In the rows, zero is written as 128.
Each name stands for a flat space through zero: a line, a plane or more. A row that begins with a name and a colon came from that space; any other row is followed by the name of the space it lies nearest, among the names in its block.
ct_mt: [133 128 146 127 115 180 103 131 105 111 131 157  90  89 164 127  77 139
 185 123  83 190 135 125 158 124 140 141]
nr_qp: [113  92 126 168 132  78  75 166 174 229  95 118 213 116 102  76 127 153
  83 180  98 159 132 129 119 139 185  80]
rm_cf: [119 118 110 111 164 106 155 136 112 144 163 110 145 144  82 147 158 119
  87 145 102 128 142 138 112 118 127  95]
rm_cf: [155 177 138 102 107 133 123 112 129  78 142 122  74 112 132 121 138 132
 152 132 166 131  77 121 146 163 136 128]
nr_qp: [126 175 141 107 128 146 142 139  40 114 122 139 121 114 162 155  85 131
 182  81 113 116 169  91 129  90  96 200]
sj_zb: [120  85 132 169 119 133 126 118 165 136 108 153 141 151 135 104 113 125
 112 116 137 110 132 146 135 121 124 135]
rm_cf: [118 112 172 117 112 131 149 100 131  90 100 114  71 139 177 162 131 127
 171 100 175 119  91 155 140 137 113 135]
nr_qp: [131 193  69  89 159 158  96 156 170 111 114  73 194 127 151 157 171 125
 132 156 131 136 141  71  80 170 115 136]
nr_qp: [154 154 156 172 129  88 130  74 159  62 155 136  41 143 134  80  90 134
 115 132 178 139  16 149 160 174 149 102]
nr_qp: [117 111  82 216 129  96 111  68 216  82 119 184 123 144 116  50  44 114
  63 122 118  92 105 113 126 125 118 142]
rm_cf: [ 68 103 136  93 126  74 182  87  83  92 117 146  67  99 109 167  71 114
 129  86  82  92 165 129 118  68  99 143]
ct_mt: [109 120 153  98 108 151 154 145  91 119 135 158 103 104 114 137 100 133
 159  97 106 128 177 137 142 110 131 146]
sj_zb: [108 100 169 132 151 159 150 141 135 107 132 144 121 165 134 124 103 140
 145 106 117 153 129 156 162 146 140 129]
ct_mt: [144 128 134 129 144 172 118 165 134 151 138 115 165 150 139 132 159 136
 139 140 134 157 135 137 131 152 140 120]
sj_zb: [109 150 110 122 121  53 146 119 154 103 155 180 133 126   4  37  84 136
  47 130 103  72 132 108 153 134 161 124]
rm_cf: [174 157 100 112 108 124 128 111  86 125 181 136  91 100  88 126 163 112
 111 151 128 122 114 123 132 110 122 115]
ct_mt: [142 137 173 168 102  58 134 132  70 194 107 114 125 120 149 116 119 142
 131 113 186  97 107 140 115 104 135 136]
ct_mt: [120 170  75 112 167 127 147 107 160  59 165 110 111 130 115 145 120 109
  99 134 117 125 124 106  91 151 108 116]
nr_qp: [102 137 117 162 143  89 163 132 149 120 152 131 117 115 114 114  72 126
  91 112 136 115 154 140  75 137 135 107]
rm_cf: [156 220 136 114  44 111  79 115  84 108  76 160 103  59 158  84  76 145
 189  99 165  80 118  54 148 114 123 219]
ct_mt: [113 154 147 148  96 103 158 179 116 164 144 144 133  82 107  98  75 145
 122  98 161 105 194 141  77 137 158 125]
nr_qp: [147 116  89 177 174 142 112 125  73 174 167 115 137 112 169 165 109 112
 122 152  64 193 147 124  91  81 107 111]
nr_qp: [ 88  73 159 118 149  90 126 163  77 229  87  85 177 115 151 181 142 141
 142 140  85 162 166 143 105  86 139 102]
sj_zb: [ 89 152 166  84 170  54 148 142  87 135  97  97 164 165  98 131 125 151
 122 118 114 106 110 102 153 129 139 143]
sj_zb: [124 147 143 129 149  77 123 111 114 113 148 131  97 120  97  98  91 142
 112 147  97 157  79 122 157 139 159 103]
rm_cf: [139  93 123 211  90 178 109  98 156 118 124 160  63  77 223 133  53 115
 168 109 138 168 138 158  92 114 114 128]
sj_zb: [126 156 110  61 115 227 147 152 170  45 177 133  73  85 124 161 137 121
 170 126 122 172 167 142 112 184 138 104]
ct_mt: [115 116 103 139 120 163  89 119 166 111 110 150 124  90 156 120  81 128
 147 138  77 169 145 110 127 127 133 132]
sj_zb: [136 131 116 132 107 131 138 129 145 114 158 166 117 119  75  86 117 126
  99 127 128 108 143 134 137 134 141 123]
nr_qp: [126 126 109 124 124 145 154 134 143 113 157 138 120 124 104 131 134 116
 110 121 135 112 159 141 105 132 122 118]
ct_mt: [127 113 122 129 127  90 129  96 140 121 124 129 116 139 103 117 141 121
  99 140 128 107  96 130 142 119 125 116]
sj_zb: [170 118 124 184 130 126 140 117 116 162 143 104 133 165 164 145 176 110
 110 126 199 102 102 156  97 117  98 122]
ct_mt: [138 128 147 110 121 149 144 159 130 140 131 126 157 162 105 121 175 134
 127 119 166 102 139 142 143 147 134 135]
nr_qp: [166 159 167 173 129  97  95 123  87 148 144 136  99 118 143  80  87 153
 142 146 130 177  56 126 168 140 166 120]
sj_zb: [143 111 146 165 143 120 128 112 129 141 121  99 116 156 177 148 146 124
 133 132 166 140  82 153 120 133 118 112]
ct_mt: [126 135 129 143 169 122 138 139  77 146 172 110 105 101 147 158  92 130
 135 140  83 194 137 138 100 116 137  94]
ct_mt: [153 169 116 123 125 172 101 103 155  54 141 142  86 122 150 111 108 128
 155 135 127 157  82 106 158 163 128 143]
rm_cf: [166 140 146  90  96 132 138 129  71 152 127 100 115 132 135 168 214 120
 153 127 185  95 112 137 135 111 107 138]
nr_qp: [152 130 155 148 135 129 164 120  60 125 192 135  56 115 134 145 106 124
 140 117 131 160 115 166 127 113 129 105]
rm_cf: [120  97 141  55 121 198 130 169 153 123 129 138 160 149  81 136 196 135
 144 139 106 142 160 144 176 155 149 119]
rm_cf: [112 100 103 171 172  53 143 101 103 162 139 134 157 158  89 113 105 116
  57 135  84 103 128 122 119  76 112 121]
sj_zb: [100 167 156  41 143 119 139 160  87 117 109  94 141 121 115 163 147 147
 167 122 111 135 140 102 143 142 139 141]
sj_zb: [183 157  96 161 148 160 150 135  70 144 201 117 121 137 141 154 157 105
 116 129 150 133 140 138  90 109  97 126]
rm_cf: [ 81  86 137 135 152 183 136 196 169 173 100  99 194 130 180 172 123 138
 154 115 119 167 212 153  70 149 137 111]
[104 145 115 112 103 153 111 156 133 128 108 156 146  77 130 115  75 138
 154 113  91 134 195  98 114 122 137 158]
rm_cf
[149 123 114 129 130 153 124 110 135 108 146 130 110 137 132 136 150 116
 127 138 129 137 108 134 138 129 117 122]
nr_qp
[204 133 173 132  79 157 125 143  64 182 151 105  94 124 162 151 217 129
 170 137 217 134  88 172 142 128 130 115]
sj_zb
[119 139 109 102 127 144 116 115 172  96 107  84 107 102 176 176 150 119
 153 143 146 148 112 124  89 156 118 107]
sj_zb
[133 164 105 126 136  93 132 121 104 124 154 126 118 106 102 120 112 124
 105 136 115 121 128 107 110 119 128 123]
rm_cf
[ 92  94 159 157 171 101 128 123 118 140  97 136 156 171 141 116  77 142
 125 113  85 143 118 126 159 111 131 144]
sj_zb
[110 137  97 128 164  56 155  85 100 124 112  79 129 147 147 183 145 103
  97 121 139  79 112 108  78  87  75 135]
ct_mt
[ 95 104 154 110 115 134 164 136 203  86 113 145 130 167  89 102 136 134
 110 102 172  82 134 158 144 173 143 123]
sj_zb
[143 110  73 118 144 176  97 107 166 115 119 114 157 146 146 157 183 104
 121 158 104 138 123 110 125 122  96 129]
nr_qp
[138 148 139 131 113  92 157 144 148 128 164 138 123 137  60  79 140 136
  82 130 176  91 118 149 127 162 159 101]
ct_mt
[ 71 137 156 111 157  94 134 125 171  79  84 131 142 157 119 101  69 151
 129 107 110 120 111 106 155 161 146 146]
rm_cf
[177 155 139 110 106 142 108 125 121 123 134 122 123 147 117 111 191 132
 137 146 172 118  74 124 170 151 134 134]
rm_cf
[152 131 155  91 138 196 140 167 113 125 143 121 156 180 123 143 196 135
 156 121 154 133 130 143 167 156 129 142]
ct_mt
[132 162 116 135 144  69 137 103 103 116 145 119 110 126 107 118 111 124
  99 133 128 110  99 110 120 118 123 126]
rm_cf
[125 138 130 125 133 146 133 146 113 135 125 120 140 125 149 146 125 130
 146 117 131 133 151 124 112 127 121 140]
ct_mt
[151 144 125 123 125 161 163 133 151  87 184 129  89 138 108 128 154 119
 117 124 174 125 120 161 116 168 132 100]
sj_zb
[113 135  65 128 118 176  78  88 228  40 121 169  99  83 133  96  65 118
 128 149  64 165 126  91 134 155 132 129]
ct_mt
[128 164  84 115 146 188 126 156 199  77 161 132 149 127 111 113 124 126
 116 137 124 145 157 114 102 186 138 118]
ct_mt
[112 144 124 100 134 124 139 137 150 111 116 102 137 131 130 147 145 128
 130 125 147 114 134 122 106 150 125 125]
nr_qp

Each name stands for a flat space through zero: a line, a plane or more. A row that begins with a name and a colon came from that space; any other row is followed by the name of the space it lies nearest, among the names in its block.
zq-jd: [120 119  75 179 179 105 146 112 188 154  94 155 165 104 152  92  78 173
 181  98 118 105 105 105  89 155  92  96]
mj-cp: [120 110 127 149 162 108 140  99 174 135 122 103 158 104 109  88  94  95
 154 101  94 139 102 121 106 106  79  61]
hs-zc: [105 113  92 202 204 126 139 127 123 151  74  95 143 135 120 152 105 174
 170 119  68 131 124 128  52 136  79 114]
bs-gd: [128 129 135 117 109 128 139 140 127 127 138  98 128 146 124 133 162 109
 100 114 110 143 115 126 129 143 121 126]
zq-jd: [136 120 119 165 142 111 143 133 106 124 120 139 131 104 121 124 115 132
 135 141 114 120 134 124 123 108 121 135]
hs-zc: [162 117 105  90 144 151 114 108 154 160  92 143 164 190 114 121 123 150
 132  94 138 117  98  90  98 176 112 102]
mj-cp: [103 111 159  85 164 131 102  72 208 138 151 106 151 117 120  89  64  91
 181 107 120 148 112 139 129 106 101  46]
mj-cp: [ 97 143 157  79 116 165  86 132 129 120 156 132  99 157 134 173 124 141
 133 155 152 149 150 148 148 128 166 133]
bs-gd: [103  99 107 171 178 111 154 151 142 148 136 121 162 151 139 159 104 184
 175 129  46 138 124 105  91 176 107 119]
mj-cp: [141 131 124 109 118 136 122 130 124 129 132 146 125 141 129 132 127 133
 117 132 148 127 123 117 138 134 138 132]
tc-jq: [ 96 166 155  86  78 173  65 124 171 122 101 190 144 160 129 132 174 154
 162 118 184  84 185 149 131 171 199 136]
mj-cp: [ 85 138 178 134 128 118 114 104 135 116 134  85 108  70 153 106 139 104
 171 131 124 110 187 205 138 100 148 165]
tc-jq: [156 108 119 149 152 114 145 121 101 140 103 119 144 126 120 117 125 133
 137 124 104 111 130 123 108 129 111 148]
mj-cp: [135 134 118 123 103 109 146 122 175 133 128 132 151 113 146  80 148 112
 123  89 137 111 111 120 135 156 121 117]
mj-cp: [124 114 132 179 154  90 157 108 136 132 107  91 147  74 132  81 126 105
 158 107  88 108 139 153 107 110  96 131]
tc-jq: [102 155 114 173 115 113 141 124 156 107 117 100 108  70 120  95 138  76
  96 107 145 147  99 141 124  74  91  78]
bs-gd: [138 118 136 101 146 132 121 108 127 136 139 113 119 131 132 126  99 122
 133 132 135 138 120 133 135 116 121 126]
tc-jq: [132 120 108 192 131  96 171 126 157 121 100  85 166 101  75  80 151  57
  96  80  74 149  75  99  90  95  50  37]
mj-cp: [ 43 152 169 217 127 104 137 137 121  96 114  47 101  43 135 124 181  90
 155 129  75 127 191 219 105  78 122 149]
bs-gd: [130 112 129 139 127 128 134 146 128 132 123 150 168 162 103 143 144 144
 143 126  84 122 136 100 111 160 132 114]
bs-gd: [121 118 134 110 146 121 123 112 155 135 153 145 131 114 155 116  84 145
 166 136 135 123 135 133 145 134 138 130]
tc-jq: [167 122  85 161  96 101 181 163 129 148  92 136 180 159 138 105 206 152
  98  77  93  90 108  86 100 217 117 161]
zq-jd: [156 117  79 160 142 113 159 150 115 146 108 154 146 145 144 134 127 177
 123 121 115 111 108  90 108 172 117 153]
hs-zc: [ 98 162 147 138  76 134 119 153 116  90 148 134  93 100 119 142 165  94
  91 148 155 143 144 149 158  89 154 126]
tc-jq: [ 81 143 130  87 161 154  97 102 175 130 166  80  76 126 151 149  65 118
 127 133 159 191  88 150 137  93 103  73]
zq-jd: [136 133 115 178 121 117 141 136 113 115  95 138 141 107  94 113 148 106
 112 122 120 119 125 116 110 100 110 107]
tc-jq: [143 115 138 110 148 145 106 109 121 147  97 142 153 160 119 131 126 156
 167 124 123  98 156 131 106 155 142 148]
zq-jd: [119 106 165 131 147 111 142 118 110 136 135  61 134 119 135 123 147 112
 153 122  69 125 157 167 117 134 119 163]
zq-jd: [134 120 117 108 139 127 133 133 131 144 145 134 125 144 164 140 112 167
 140 132 130 124 126 123 136 166 140 161]
hs-zc: [142 109 147 108 142 113 131 103 135 132 149 129 135 106 136 100  93 113
 152 133 127 121 134 135 148 113 128 131]
zq-jd: [136 124 151  47 111 156 112 138 109 137 174 108 103 188 150 173 138 143
 104 143 138 153 125 130 157 166 158 165]
zq-jd: [149 126  54 157 151 125 146 140 160 153  95 176 158 155 138 125 104 185
 128 104 137 118  79  67  95 177 101 100]
bs-gd: [126 130 103 175 154 130 131 135 103 130  94 131 123 123 116 145 121 150
 131 137 120 126 129 124  97 113 112 130]
bs-gd: [127 112 161  87 121 125 124 112 157 131 157 115 150 139 123 110 125 102
 145 117 108 133 130 130 144 139 131 107]
zq-jd: [ 96 144 122 133 126 115 127 105 210 146 107 119 152  99 179  74 143 144
 176  75 139  89 141 159 113 178 130 132]
tc-jq: [ 99 120 129  87 196 151 102  87 157 145 156  65  86 135 142 150  42 124
 143 135 136 190  86 146 121  91  85  78]
hs-zc: [119 100 172 160 153 104 118  98 137 102 139 168 164  68  71  91  67  79
 192 159  96 119 165 131 140  44 125  65]
hs-zc: [149 122 130 125 142  95 148  91 136 137 132 101 114  63 171  66 102 106
 140 113 152 105 127 161 149 107 115 165]
hs-zc: [ 96 135 147 125  80 147 124 200  92  98 180 160 120 180 108 214 170 150
  99 176  93 163 149 105 152 151 176 133]
tc-jq: [ 98 188 107 126  54 136 121 161 157 112 129 162  94 109 188 125 191 154
  94 114 205 103 142 149 157 169 180 176]
hs-zc: [125 119  98 228 166  90 161 127 120 130  78 131 153  71 121  97 119 139
 162 119  90  97 140 131  85 107  94 129]
bs-gd: [148 162 112 160  83 142 102 140  99 103  74 229 129 107  98 118 154 139
 116 148 203  76 165 117 135 100 174 144]
mj-cp: [130 139 148  90  95 124 123 124 137 134 141 134 122 120 180 109 159 145
 141 119 158  90 164 161 157 172 175 200]
hs-zc: [115 135 158  95 144 148  87  77 157 122 123 110 115 108 102 103  90  79
 145 125 162 142 126 155 132  67 114  73]
bs-gd: [137 143 137  96  86 134 136 138 118 121 144  84 103 141 132 128 178  89
  66 112 143 149 105 136 146 132 125 138]
[111 136 123 174 140 112 139 126 121 120 114 108 113  82 136 116 127 120
 134 129 123 124 137 153 118  98 114 136]
hs-zc
[111 131 128 147 115 128 136 163 107 116 144 136 123 139 126 164 148 144
 118 148 104 139 139 122 131 138 143 140]
hs-zc
[138 131 143  95  79 130 129 146 140 121 149 156 149 154 124 125 167 120
 111 121 131 119 133 110 152 164 158 131]
bs-gd
[103 125 119 115 128 125 136 129 202 141 143 115 161 152 138 115 131 129
 140  89 100 144  96 108 115 176 107  74]
mj-cp
[104 121 102 144 122 110 166 178 148 139 166 126 142 157 174 160 148 182
 128 122  78 141 113 104 126 208 133 149]
bs-gd
[160 102 137  53 140 118 126  85 186 165 148 142 166 143 174  75  93 146
 175  95 143  95 123 122 148 191 140 145]
mj-cp
[146 126 127  65  96 150 125 157 121 138 161 143 129 202 142 169 155 158
  96 131 132 141 114  98 149 194 159 153]
hs-zc
[186  95  81 120 160 122 149 120 137 153 118 161 169 168 102 115  81 140
 116 112 118 136  64  51 111 146  85  78]
mj-cp
[118 107 178 207 142  75 163 121  68 107 118  74 130  37 120  95 153  83
 166 146  58  96 201 195 124  68 124 188]
zq-jd
[110 112 116 139  88 111 166 200 159 134 167 171 193 193 143 163 185 185
 138 116  48 123 132  72 126 248 159 134]
bs-gd
[104 139 134  97  98 139 121 148 160 119 169 138 125 151 134 147 136 125
 111 129 133 155 113 114 151 148 143  99]
tc-jq
[117 160 124 175 104 128 120 127 118 106  83 136 113  82 109 107 161 101
 112 123 162 108 146 152 118  82 129 126]
bs-gd
[144 129  75 205 135  95 166 144 133 137  80 163 159  99 140  96 142 161
 137 104 119  86 123 104  97 154 111 143]
zq-jd
[137 134  97 120 112 119 155 156 127 139 149 123 113 143 178 141 146 163
  97 120 136 132 104 115 140 180 134 171]
tc-jq
[157 129 103 131 113 123 144 145 114 149  97 148 148 154 159 124 173 178
 127 107 132  82 141 118 114 202 150 197]
tc-jq
[166 102 125 120 167 130 124 109  88 139 120 141 128 134 113 133  80 139
 142 152 129 123 129 116 125 104 121 141]
mj-cp
[153 109 130  73 136 129 126 116 141 158 143 142 146 161 170 122 115 171
 158 120 133 102 136 123 141 194 154 177]
mj-cp
[133  95 140  73 154 135 131 138 119 139 198 117 121 177 136 177  78 147
 129 160  93 178 103 101 152 146 128 119]
tc-jq
[125 144  95 187 109 113 156 164 110 122 102 136 128 116 138 133 173 149
 105 120 119 112 130 121 111 148 127 156]
hs-zc
[118 151 113 161 108 127 144 148 109 118 109  88 101 117 129 136 176 111
  80 115 130 141 114 141 114 118 111 138]
bs-gd
[137 131 136 115 124 134 122 118 118 126 124 112 117 128 118 124 133 107
 112 126 140 134 123 135 131 110 122 125]
bs-gd
[148 136 126 115 131 139 100 106 118 124 113 186 117 107 126 114  89 139
 144 151 191 102 146 130 147  95 154 140]
bs-gd
[144 131 140 148 106 114 133 144  74 109 132 167 114  94 134 130 139 136
 129 165 145  97 174 143 157 107 169 191]
tc-jq
[142 116 133 119 123 114 149 145  93 138 146 114 121 135 168 141 149 159
 130 137 110 111 151 142 141 170 152 209]
zq-jd

Each name stands for a flat space through zero: a line, a plane or more. A row that begins with a name and a colon came from that space; any other row is followed by the name of the space it lies nearest, among the names in its block.
zt-mb: [135 135 134 145 138  87 191  69 120 137 108 127 161 125 127 126 145 125
 126 137  87 175 125 127 144 108 146  67]
rp-lm: [151 103  83  85 126 122 124 108 123  98 124 103 141 113 134  88 107 106
 107 122 136 114  99  55 146 150 146 124]
sn-bl: [169 148 111 134 166 102 181 110 120 145 118  84 148 159 113  94 105 108
 116 116  72 124 114 108 178 144 148  77]
rp-lm: [131 116  85  63 100 179 137 103 160  98 132 169 104  68 120 107 147 103
 116 133 113 168  67 118 122 119 134 146]
lz-ch: [ 88 111 194 164 135 140 116 143 125 154 137 145 106 137 139 160 143 156
 150 114 151 105 124 187 118 125 103 135]
rp-lm: [120 146 125 133  94 135 153 113 154 124 102 118 138 129 136 137  83 148
  96 125 132 127 145  81 149 152 120 132]
sn-bl: [155 165  66 136 167 131 136  98 134 141 115 111 122 161 109 116 127 107
 121 129  80 149 146 160 153 111 113  97]
rp-lm: [150 125 101 157 102  96 152 104 142 155 132 159  86 136 142 138 110 158
 158 175 108 197 208 163 105  95 143 131]
lz-ch: [179 222 100 162 189 105 115 210  91 155 139  91 162 184  89 120 159  83
 145 145  83 124 166 182 121  86 149 121]
sn-bl: [102 207 158 150 134 145 119 179 118 123 109 123 189 131 107 161 169 109
 108 124 132 116 121 145 115 104 116 133]
lz-ch: [105 121 208 143 132 155 159 164 131 161 147 153 106 113 129 136 152 136
 151 114 122 115  67 185 129 121 133 134]
sn-bl: [113 121 189 132 144 132 114 159 115 129 151 140 134 128 106 150 165 130
 149 114 123 112 113 165 110 137 124 129]
sn-bl: [ 81 152 143 151 153 171  49 139 139 121 129 142 116 161  99 191 157 145
 129 103 141 101 172 204 106 136  52 146]
zt-mb: [148 125  87 109 136 152 113 122 149 124 132 114  97 147 115 114  92 127
 117 115 112 112 139 120 150 160 111 138]
lz-ch: [ 99  68 154 156 176  93 109  85  85 146 132 125 126 135 160 125 171 129
 159 118 160 114 101 173 124  96 118  87]
zt-mb: [120 124  96 129 116 131 101 142 117 125 113 110 131 123 167 109 108 121
 113 135 185 100 120  92 129 111 129 153]
rp-lm: [ 88 154 138 152 133 169  83 141 144 134 121 144 112 145 121 172 141 143
 125 116 147 113 152 186 114 120  75 151]
rp-lm: [115 116 177  79  81 160 175 122 159  97 127 149 146  74 111 130 122 132
 101 108 112 132  62  68 140 177 142 133]
sn-bl: [143 243  54 171 229 159  93 192  88 172 107  78 154 184 120 100 182  48
 122 125 116  95  91 225 151  33 108 115]
lz-ch: [ 62  59 217 160 157 135  90 114 107 150 151 162  95 125 148 165 182 158
 172 103 171 100  97 219 104 116  90 121]
sn-bl: [113 199 137 162  95 112 155  86 162 117 103 172 162 137  81 210 153 160
 121 157  68 221 238 167  94 115 102 104]
zt-mb: [112 175 110 159 124 110 117 106 130 116  89 103 176 158 124 161 112 139
  95 129 135 128 192 101 134 132 100 111]
rp-lm: [163 105 155 122 118  86 155 135 121 130 157 138 123 127 110 125 125 140
 157 145  93 156 159 120 112 146 167 120]
sn-bl: [144 150  51 170 133 107 134 111 122 163  93  90 114 163 181  98  74 128
 114 152 157 125 166 114 156  86 128 126]
zt-mb: [149 169  45 113 116 123 166  77 140 113  86 114 160 115 136 101 115 100
  88 148 106 173 125  78 152 100 140 102]
rp-lm: [116  78  64 135  89 119 115  58 147 134 115 166  70 109 181 127 105 159
 141 167 167 182 178 136 107  88 117 144]
rp-lm: [131  78 160 134 169  76 152 121  67 143 134 101 160 114 166  80 162  99
 149 123 155 103  47 111 141  98 174  84]
zt-mb: [131  82 123 140 129  97 136 112 108 143 122 101 119 132 176  95  93 136
 130 129 169 101 115  88 147 128 146 121]
zt-mb: [135 133 173 131 155 162 152 151 146 158 156 142  87 144  92 135 136 132
 150 104  73 120  99 199 144 150 117 123]
lz-ch: [114 131 139 115 131 147  92 146 127 110 140 144 131 120 109 147 158 123
 133 122 134 123 127 147 105 130 114 144]
lz-ch: [120  34 136 143 156  82 175  36 103 160 121 121 102 119 187  85 124 137
 150 122 143 134  72 129 162 108 144  66]
sn-bl: [138 186 176 139 114 101 184 198  93 139 129 140 196  87 130 117 188  90
 139 162 122 160  78 126 100  63 198 126]
zt-mb: [147 143 160 109 107 189 163 217 153 160 157 144  76 105 127  98 107 118
 139 124 116 105  55 149 140 134 157 182]
lz-ch: [ 84 136 151 120  96 187 130 130 162 122 110 143 118 105 138 146 113 142
  98 106 153 106  88 119 141 146  96 154]
lz-ch: [103 182 173 152  63 156 172 170 165 138  97 124 147 122 142 154  71 160
  87 127 148 110 136  79 145 153 125 163]
lz-ch: [ 75  54 153 169 150  98 120  50 103 149 106 119 119 135 190 131 129 156
 136 112 188 104 111 140 144 112  99  88]
rp-lm: [139 111 107 117 141 114 149 111 108 133 124 120 136 109 151  89 141 102
 130 135 134 135  78 114 139  98 155 109]
zt-mb: [132 101 149 103 140 139 112 130 130 118 163 161 105 114  96 138 168 125
 158 124 101 146 117 172 103 136 127 130]
zt-mb: [166  99  98 105 144 137 134 100 154 130 144 111  80 158 104 108  76 139
 127 107  81 117 146 119 163 188 117 118]
sn-bl: [151  93 128 142 141  96 149 128 109 156 137 107 107 140 158  92 102 131
 147 133 136 114 118 120 145 124 156 117]
[ 96 115 246 147  50 145 205 163 165 154 132 163 110  93 148 156  88 185
 129 126 139 126 104 108 131 163 149 158]
lz-ch
[127 115 106 122 124 128 129 109 128 127 122 132 120 116 145 115 127 124
 127 135 139 138 117 122 129 113 131 127]
rp-lm
[126 126 199 157 112  88 208 128 118 154 120 123 157 119 145 125 119 144
 132 132 116 137 106 105 145 129 167  97]
rp-lm
[143 160 122 156 139 114 132 145 126 147 128 120 127 158 119 138 121 133
 136 139 109 136 172 154 127 118 128 125]
rp-lm
[146 106 131 172 182  59 151 106  76 166 129  98 142 157 155 100 147 116
 159 139 126 129 126 155 140  86 156  73]
lz-ch
[126 129 113 138 125 126 122  99 143 129 124 141 112 141 120 149 123 145
 132 134 113 153 173 150 122 129 108 122]
sn-bl
[138  96  62 126 113 122  89  92 141 129 139 163  69 127 144 133 123 145
 155 164 139 177 196 164  94  97 116 150]
rp-lm
[150  75  86  96 116 121  82 118 134 103 143 111  96 139 134 109  76 142
 126 124 152 101 166  73 129 178 124 154]
zt-mb
[127 150  84 135 177 159  80 140 121 141 133 125 104 153 118 125 158 102
 138 121 125 117 123 200 126  94  96 133]
sn-bl
[140 149 101  95  96 119 119 112 142  82 127 152 159 105  93 150 146 123
 117 149 103 180 173  96  95 135 135 133]
zt-mb
[139 129  91 127 108 120 133 107 141 123 113 118 123 134 140 121  90 138
 112 138 133 137 160  91 138 137 127 131]
rp-lm
[120  89 165 141 137 111 127 120 117 142 147 143 107 130 134 136 142 145
 158 128 131 130 131 162 116 127 130 120]
lz-ch
[127 143  91  65  75 153  91 167 127  73 140 182 151  47 123 125 189  90
 129 170 160 179 104 102  58  78 161 186]
zt-mb
[104 151 138 113  88 147 120 133 145  99 119 158 152  95 117 159 148 132
 113 138 139 152 136 113  99 124 121 150]
sn-bl
[154 172  47 125 181 134  93 128 112 125 117  95 141 161 111 106 142  84
 117 127 110 121 136 147 141 101 114 114]
lz-ch
[120 189 109 163 126 124 134 147 122 140  94 104 164 146 144 133 118 120
 103 139 146 122 147 117 137  97 124 129]
sn-bl
[ 85 119 166 112 114 169  69 162 132 103 144 160 125 104 118 164 167 133
 134 116 167 107 113 153  89 132 100 169]
sn-bl
[121 107 148 143  90 118 121 115 152 130 141 164  92 131 125 168 110 177
 149 147 126 161 205 149  97 143 117 148]
rp-lm
[132 131 129 147 126 111 140 165 102 149 116  94 143 129 174  93 103 117
 121 134 176  90  97  89 144 107 157 139]
sn-bl
[139 172  82 106 123 158 156 124 144 118  98 104 152 118 128 100 106  97
  83 120 115 122  84  81 166 128 131 124]
rp-lm
